In the rows, zero is written as 128.
Each row of numbers belongs to one of the objects below and depends on some of the facts about them. Some rows are named. Which object is each other row?

Facts:
J_91 lofen J_487 J_619 J_436
J_450 lofen J_740
J_281 lofen J_363
J_77 lofen J_933 J_475 J_819
J_866 lofen J_740
J_894 lofen J_133
J_257 lofen J_47
J_570 lofen J_238
J_995 lofen J_70
J_142 lofen J_213
J_678 lofen J_933 J_91 J_257
J_972 lofen J_571
J_238 lofen J_914
J_798 lofen J_835
J_487 lofen J_740 J_866 J_70
J_220 lofen J_257
J_675 lofen J_919 J_914
J_845 lofen J_70
J_589 lofen J_475 J_866
J_822 lofen J_845
J_566 lofen J_989
J_869 lofen J_933 J_845
J_170 lofen J_969 J_70
J_625 lofen J_740
J_694 lofen J_995
J_70 lofen J_740
J_369 lofen J_694
J_542 lofen J_23
J_363 lofen J_740 J_845
J_525 lofen J_882
J_282 lofen J_835
J_882 lofen J_933
J_236 lofen J_277
J_933 lofen J_919 J_740
J_721 lofen J_338
J_252 lofen J_23
J_619 lofen J_70
J_796 lofen J_47
J_213 lofen J_740
J_767 lofen J_368
J_544 lofen J_972
J_631 lofen J_338
J_758 lofen J_835 J_740
J_790 lofen J_919 J_979
J_730 lofen J_487 J_740
J_60 lofen J_869
J_535 lofen J_450 J_363 J_571
J_264 lofen J_694
J_368 lofen J_487 J_740
J_643 lofen J_70
J_919 lofen J_740
[J_5 J_889 J_704 J_170 J_228 J_788 J_178 J_960 J_762 J_730] bavezu J_942
[J_262 J_105 J_281 J_972 J_23 J_202 J_258 J_425] bavezu J_488
[J_91 J_866 J_798 J_819 J_868] bavezu J_688
[J_653 J_190 J_784 J_70 J_557] bavezu J_513
[J_133 J_137 J_164 J_369 J_363 J_485 J_914 J_477 J_758] bavezu J_516
[J_657 J_161 J_330 J_566 J_732 J_57 J_673 J_26] bavezu J_36
[J_450 J_888 J_836 J_475] bavezu J_485
[J_203 J_678 J_426] bavezu J_791
[J_349 J_970 J_835 J_128 J_796 J_138 J_397 J_843 J_47] bavezu J_830
[J_274 J_723 J_401 J_740 J_32 J_358 J_799 J_643] bavezu J_426
[J_77 J_257 J_101 J_845 J_875 J_402 J_525 J_721 J_60] bavezu J_264
[J_83 J_995 J_454 J_982 J_436 J_989 J_764 J_934 J_277] bavezu J_409
[J_793 J_473 J_252] bavezu J_323
[J_323 J_236 J_664 J_700] bavezu J_916
[J_300 J_726 J_409 J_810] bavezu J_695
[J_894 J_29 J_142 J_997 J_496 J_271] bavezu J_678
[J_570] bavezu J_818
[J_227 J_238 J_343 J_768 J_822 J_933 J_504 J_25 J_919] bavezu J_743
[J_41 J_338 J_328 J_424 J_743 J_445 J_790 J_884] bavezu J_600
[J_86 J_11 J_282] bavezu J_571
[J_558 J_755 J_983 J_387 J_652 J_635 J_539] bavezu J_544
[J_411 J_584 J_61 J_920 J_961 J_74 J_954 J_535 J_576] bavezu J_704
[J_969] bavezu J_564
[J_849 J_775] bavezu J_26
[J_710 J_774 J_694 J_542 J_882 J_955 J_631 J_264 J_818] bavezu J_808
[J_192 J_472 J_771] bavezu J_387
[J_571 J_296 J_374] bavezu J_174
[J_527 J_625 J_767 J_534 J_334 J_785] bavezu J_774
[J_487 J_675 J_589] bavezu J_529
[J_220] bavezu J_178
[J_573 J_175 J_543 J_213] bavezu J_758
[J_869 J_45] bavezu J_262
[J_962 J_979 J_198] bavezu J_589
[J_619 J_842 J_512 J_368] bavezu J_190
[J_489 J_316] bavezu J_477
[J_56 J_965] bavezu J_164
plebrus bapam <- J_105 J_527 J_170 J_694 J_721 J_961 J_138 J_700 J_790
plebrus druplok <- J_133 J_274 J_969 J_487 J_101 J_888 J_445 J_835 J_764 J_57 J_842 J_785 J_539
plebrus stivo <- J_657 J_798 J_768 J_771
plebrus rabrafe <- J_450 J_411 J_755 J_330 J_889 J_220 J_472 J_425 J_934 J_819 J_914 J_534 J_198 J_810 J_60 J_643 J_919
plebrus vakul <- J_203 J_866 J_258
plebrus ripeka <- J_281 J_137 J_227
plebrus favokir <- J_349 J_995 J_29 J_401 J_882 J_236 J_296
plebrus disko <- J_77 J_41 J_710 J_584 J_32 J_625 J_732 J_11 J_202 J_933 J_796 J_489 J_56 J_730 J_496
plebrus tonam <- J_83 J_343 J_845 J_726 J_175 J_920 J_664 J_960 J_47 J_775 J_368
plebrus temo <- J_161 J_894 J_723 J_238 J_982 J_525 J_128
plebrus kabeze <- J_300 J_970 J_363 J_965
plebrus branem <- J_86 J_822 J_983 J_23 J_979 J_767 J_557 J_843 J_316
plebrus brutus <- J_849 J_424 J_228 J_374 J_673
plebrus brimus <- J_338 J_875 J_358 J_282 J_619 J_631
plebrus tovi <- J_972 J_45 J_836 J_962 J_799
plebrus sitrem <- J_328 J_954 J_213 J_334 J_271 J_25
plebrus traskavak <- J_997 J_573 J_74 J_955 J_762 J_504
plebrus tapan <- J_566 J_402 J_989 J_512

Some objects and their rows:
[142 118 145 127 109 126 147 121 137 137 126 105 138 124 121 135 147 113
  92 136 127 108 122 122  98 126 165 148 109 140 117 130 116 118 156 108
 128 140 134 134 118] : J_56
[116 112 139 115 135 133 137 125 141 133 130 151 134 137 116 130 102 103
 201 136 116 110 111 128 157 126 104 135 120 131 126 143 131 121 141 112
 131 125 138 128 105] : J_997
[125 118 131 122 130 122 129 134 121 132 128 135 126 125 129 133 134 117
 136 126 123 124 129 130 126 133 139 127 126 131 125 130 132 119 133 127
 137 138 127 132 124] : J_513
[137 111 119 133 131 118 116 136 112 128 129 128 122 132 126 134 132 119
 126 125 128 135 132 127 119 142 144 126 129 132 122 124 140 118 134 139
 142 146 117 138 145] : J_86
[125 117 131 122 130 122 129 134 120 131 128 135 126 126 130 133 133 118
 136 127 123 125 129 129 126 132 139 126 125 131 124 129 132 119 134 127
 138 138 127 131 122] : J_36
[ 98 122 149 108 146 146 130 136 137 128 134 142 131 121 140 138 127 126
 170 134 117 119 124 116 148 118 146 137 121 128 142 127 129 120 122 115
 135 128 137 121 107] : J_955
[126 119 130 122 132 129 130 135 121 137 126 135 122 130 129 134 131 120
 132 118 125 136 122 136 127 138 142 135 125 131 124 132 130 117 136 130
 140 134 129 124 120] : J_600
[103 121 115 120  93 106 109 134 124 132 119 143 133 109 146 138 119 122
 117 134 115 127 163 151 108 126 139  84 140 134 122 154 135 125 135 118
 144 136 131 121 136] : J_934
[145 174 101 155 112 117 144 106 156 121 124  71 135 152  96 115 120 178
  64 141 144 127 153 134 129 101  91 151 150 127 116  89 113 178 114 129
  75  87 127 115 156] : J_730
[135 147 116 121 148  84 169 110 141 138 144 129 100 152 127 122 138 181
 115 126 133  92 135 127 148 103  74 167 159 116 122  99  99 165 101 113
  54  66 119 102 107] : J_170
[106 114 134 109 131 119 139 136 145 135 147 126 129 147 121 144 123 122
 142 128 117 115 130 136 155 134 150 153 143 148 118 115 138 125 143 116
 131 141 123 128 115] : J_236
[125 117 131 122 131 125 129 134 120 131 128 134 126 126 130 133 132 119
 139 127 123 127 130 131 126 132 139 128 127 131 124 129 133 119 133 128
 137 137 128 130 124] : J_652
[160 120 144 125 156 101 135  90 141 125 141 164  95 126 161 125 130 169
 132 122 139 102 113  91 128 106  98 174 140 100 159 149  90 148  92 112
  65  73 139  94 119] : J_694
[206 126 140 146 131 115 105  73 129  94 116 164 111 113 139 100 122 158
  75 104 165 136 102  78 129 122  69 140 143 107 175 166  90 162  74 154
  83  90 146 108 165] : J_70
[ 87 118 142 104 101 164 112 148 126 126  95 132 146 120 114 141 106 130
 130 127 115 115 127 127 142 125 134 104 108 158 138 128 132 124 128 111
 148 134 144 111 127] : J_775
[110 125 111 115 144  81 136 126 128 141 138 180 134 107 131 131 160  99
 164 132 130 131 148 118 126 121 138 110 155 104 121 135 130 118 124 151
 146 129 122 129 112] : J_982
[185 137 148 155 145 132 110  93 111  93 105 141 124  94 140 102 134 111
 107 112 139 161 123 109 131 120 105 115 122 118 160 162 115 146 107 156
 144 128 161 138 149] : J_835
[123 127 148 111 143 115 164 123 135 140 146 145 121 121 150 128 144 114
 164 130 117 117 128 146 132 118 132 142 130 113 119 143 116 118 136 111
 119 121 140 125  80] : J_138
[114 120 132 128 142 138 115 138 125 127 132 127 123 124 143 138 128 131
 150 136 121 128 132 117 123 126 153 132 119 126 137 124 136 119 128 121
 136 135 126 130 132] : J_774
[123 138 113 143 149  94 131 123 127 132 121 115 114 137 115 135 130 137
 114 124 116 119 143 124 143 115 123 145 138 146 128 107 132 151 143 123
 131 108 126 127 134] : J_544
[125 116 131 122 131 124 129 134 120 131 128 134 125 127 130 133 132 119
 140 127 123 127 129 131 127 133 139 127 126 130 124 129 132 119 133 128
 137 137 128 130 123] : J_397

Name these rows:
No name comes twice in this set of rows, the named rows included.
[169 190 124 161  92 179 131  89 173 121 128  96 155 129 119  95 113 147
  53 116 169 193 107 150 112 129 102 136 137  99 137 156 104 149 114 156
 109 107 151 110 142] | J_933
[105 169 116 136 104 150 105 115 152 114  95 113 145 127  99 117  96 173
  73 120 137 123 126 109 158 107  74 109 134 153 159 117 117 175 107 126
 115  84 137 104 154] | J_368
[172 160 153 145 119 155 134  99 137 103 134 125 146  97 138  88 151 111
  73 115 156 144  91 107 123 130 106 104 120 116 154 158 109 135 115 152
 134 137 134 157 124] | J_475
[127 121 130 122 133 133 131 135 121 142 125 136 119 134 128 137 130 122
 127 111 127 145 116 142 127 143 145 143 125 131 124 135 130 115 138 132
 143 132 133 116 116] | J_743
[140 130 116 128 101 131  93 111 140 111 114 139 123 140 117 120  95 183
  65 109 152 114 109  95 144 130  74 122 145 142 161 132 112 161  89 133
  88  92 118 100 169] | J_619
[134 119 109 128 136  83 130 119 128 143 128 135 102 149 115 137 134 167
  81 114 136  84 111  91 129 126 106 158 140 143 137 105 112 148 125 116
  90  87 101 111 137] | J_369
[ 84 200  92 162 108 164 122 129 184 134 149  52 159 147 119 124 107 173
 102 166 137 146 151 140 112 104 134 128 135 115 122  89 138 152 136 117
 107 104 109 129 149] | J_77
[ 89 128 141  76  30 238 105 155 153 122 131 163 185 117 134 105  97 150
 119 130 171 131  75 126 109 160  96  46 112 104 142 163 117  88  72 138
 103 148 110 110 125] | J_47
[174 115 126 137 135 111 105 102 113 112 113 160 108 121 134 117 126 153
  97 109 150 125 110  90 123 128  89 133 133 117 157 147 107 145  91 144
  99 100 130 110 157] | J_969
[ 92 126 116 127 144 124 121 148 127 141 134 115 121 138 131 147 125 139
 152 139 112 119 141 126 129 125 154 138 125 135 124 103 144 123 141 113
 137 128 115 127 128] | J_542
[168 159 127 162 128 143 112 106 130  98 128 113 142 110 130  96 131 113
  96 122 147 174 126 128 128 131 111 103 134 115 142 145 131 141 118 166
 147 144 136 155 154] | J_979
[133 162 105 146 154  96 149 127 118 116 119  81 111 153  97 119 137 173
  93 129 123 118 163 136 164 102  85 148 152 144 114  61 128 181 108 135
  92  94 120 127 145] | J_535
[118 118 155  97 139 140 153 140 121 121 127 140 132 124 126 128 140 121
 160 127 119 115 130 133 157 122 128 132 126 132 123 118 124 123 111 125
 124 137 142 125 100] | J_762

Now the same objects, written a new way:
Some objects and their rows:
[ 96 161 133 122 194 177 155 134  77 103 162 109 143 126 128  71 156 163
 122 112 137 134  63 160 169 128 103 126  86] : J_101
[110 111 129 148 200 146 143 125  78 100 162 129 124 153  90  82 152 142
 146  96 130 119  85 122 162 166  79 166 117] : J_277
[152 119  95 124 169 221 150 153  78 151 212 136 111 134  97 109 144  97
 165  92  93 114 132 127 164 171  90 149 141] : J_238
[106 143 136 123 201 152 150 134  83 108 146 109 142 152  92  58 176 171
 122 119 114 126  64 137 158 134  87 142 108] : J_203
[105 155 129 115 192 171 146 133  86 107 163 103 139 127 125  68 173 160
 113 108 129 131  61 163 171 137  97 127  87] : J_842
[105 155 129 115 193 172 146 133  86 107 163 103 140 128 124  69 172 160
 113 108 129 131  62 162 171 137  97 127  86] : J_539
[114 133 137 127 195 173 170 115  77 106 179 109 131 113 118  98 174 142
 129 109 106 108  73 139 165 140  92 138 106] : J_472
[ 91 115 124 135 193 138 154 142  96 115 157 127 117 148 110  74 120 158
 126 131 139 138  89 142 184 161  99 165 114] : J_527
[109 154 138 120 192 172 146 128  80 107 160 107 150 136 108  58 177 163
 127 108 123 128  64 148 157 132  89 132  98] : J_349
[126 132 107 141 204 214 166 146  83 129 173 132 128 168 109 135 176 143
 126  55 121 117 100 112 133 146 124 149 123] : J_914
[110 121 130 120 200 160 155 132  93 105 178 108 134 117 128  81 161 126
 109 103 122 130  81 138 173 146  89 157 107] : J_954
[111 141 131 135 193 147 131 143  84 100 160 104 135 126 107  69 158 141
 121 102 122 125  70 142 166 149  86 150 100] : J_300
[111 157 128 116 197 165 150 132  76 108 148 103 141 143 100  60 185 163
 122 112 114 124  57 149 164 129  87 127  98] : J_401
[103 137 130 136 193 160 159 133  78 103 170 114 128 118 121  89 144 141
 130 111 125 123  78 142 172 145  96 145 103] : J_334
[101 130  97 151 230 113 174 132  63 103 155 118 134 175 116 106 169 137
 170  90 138 141 121 109 126 173  88 132 159] : J_571
[109 120 126 145 202 123 152 110  81 114 171 111 127 147  92  75 145 131
 139 129 126 135  92 128 160 168  72 163 112] : J_262
[108 113 128 143 196 133 132 118  77 107 193 113 122 142  93  73 146 136
 149 140 118 133  98 137 164 179  64 152 107] : J_743
[ 98 110 122 129 191 134 145 140 103 118 158 122 114 149 106  72 133 155
 119 129 135 134  86 144 184 168  95 165 115] : J_105
[114 124 137 138 178 136 155 137  86 121 170 118 128 119  92  64 121 131
 143 138 109 122  96 126 173 154  82 172 133] : J_542
[127  94  97 174 196 162 135 138  90 137 158 130 129 189 114  93 144 142
 141  68 129 134 108  91 119 173 115 174 146] : J_475
[108 149 153 137 205 153 147 135  73  87 160  98 151 121 102  76 186 157
 116 101 102 114  58 125 145 126  89 142 102] : J_657

Name these rows:
No name comes twice in this set of rows, the named rows included.
[126  77  97 179 194 142 131 121  85 137 160 112 129 173 136  69 141 143
 138  95 113 136  96  94 124 171 107 167 142] | J_436
[109 108 128 131 212 128 156 110  90 113 180 110 137 144 106  67 150 116
 122 121 130 149  99 121 158 158  69 176 116] | J_704
[145 127 113 122 168 171 169 112  73 136 186 113 116  99 102  84 149  97
 161 121  89 102  96 140 185 162  69 146 130] | J_894
[119 157 116 124 191 138 156 174  88 121 157  90 144 116 127  81 168 136
 121 108  93 130  95 126 148 138 105 132 147] | J_282
[146  89  81 160 172 118 137 130 108 194 163  78 119 159 119  47 118 117
 103 166  69 154 104 102 144 164 101 178 144] | J_678
[129 137 103 140 193 156 189 143  82 136 163 102 143 127 152 115 179 141
 150  88  96 117 113 110 123 149 124 122 175] | J_450
[119 132  89 139 192 158 148 145  90 142 153  86 148 149 176  68 170 160
 119 101 111 149  87 130 127 142 128 115 138] | J_487
[ 96 121 129 128 180 132 157 148 103 126 160 121 117 129 109  63 110 152
 123 152 127 138  92 146 191 156  99 168 121] | J_721
[104 145 102 125 200 123 160 173  89 110 152 106 127 128 135  95 156 136
 136 101 123 134 106 139 164 162 105 131 152] | J_972
[110 127 129 130 189 161 141 136  84 103 182 110 124 117 118  86 157 141
 127 113 115 119  79 149 177 159  88 142 101] | J_328
[105 108 122 173 192  88 167  90  70 125 165  88 144 122 149  48 118 138
 160 160 114 146  96 115 136 160  85 149 141] | J_264
[108 132 127 140 184 140 134 139  99 111 161 110 124 126 116  81 142 142
 115 102 136 127  76 148 176 165  97 160 100] | J_836
[ 98 101 123 119 199 138 150 141 110 118 165 122 123 147 118  65 137 144
 106 123 137 145  91 138 184 160  93 175 119] | J_961

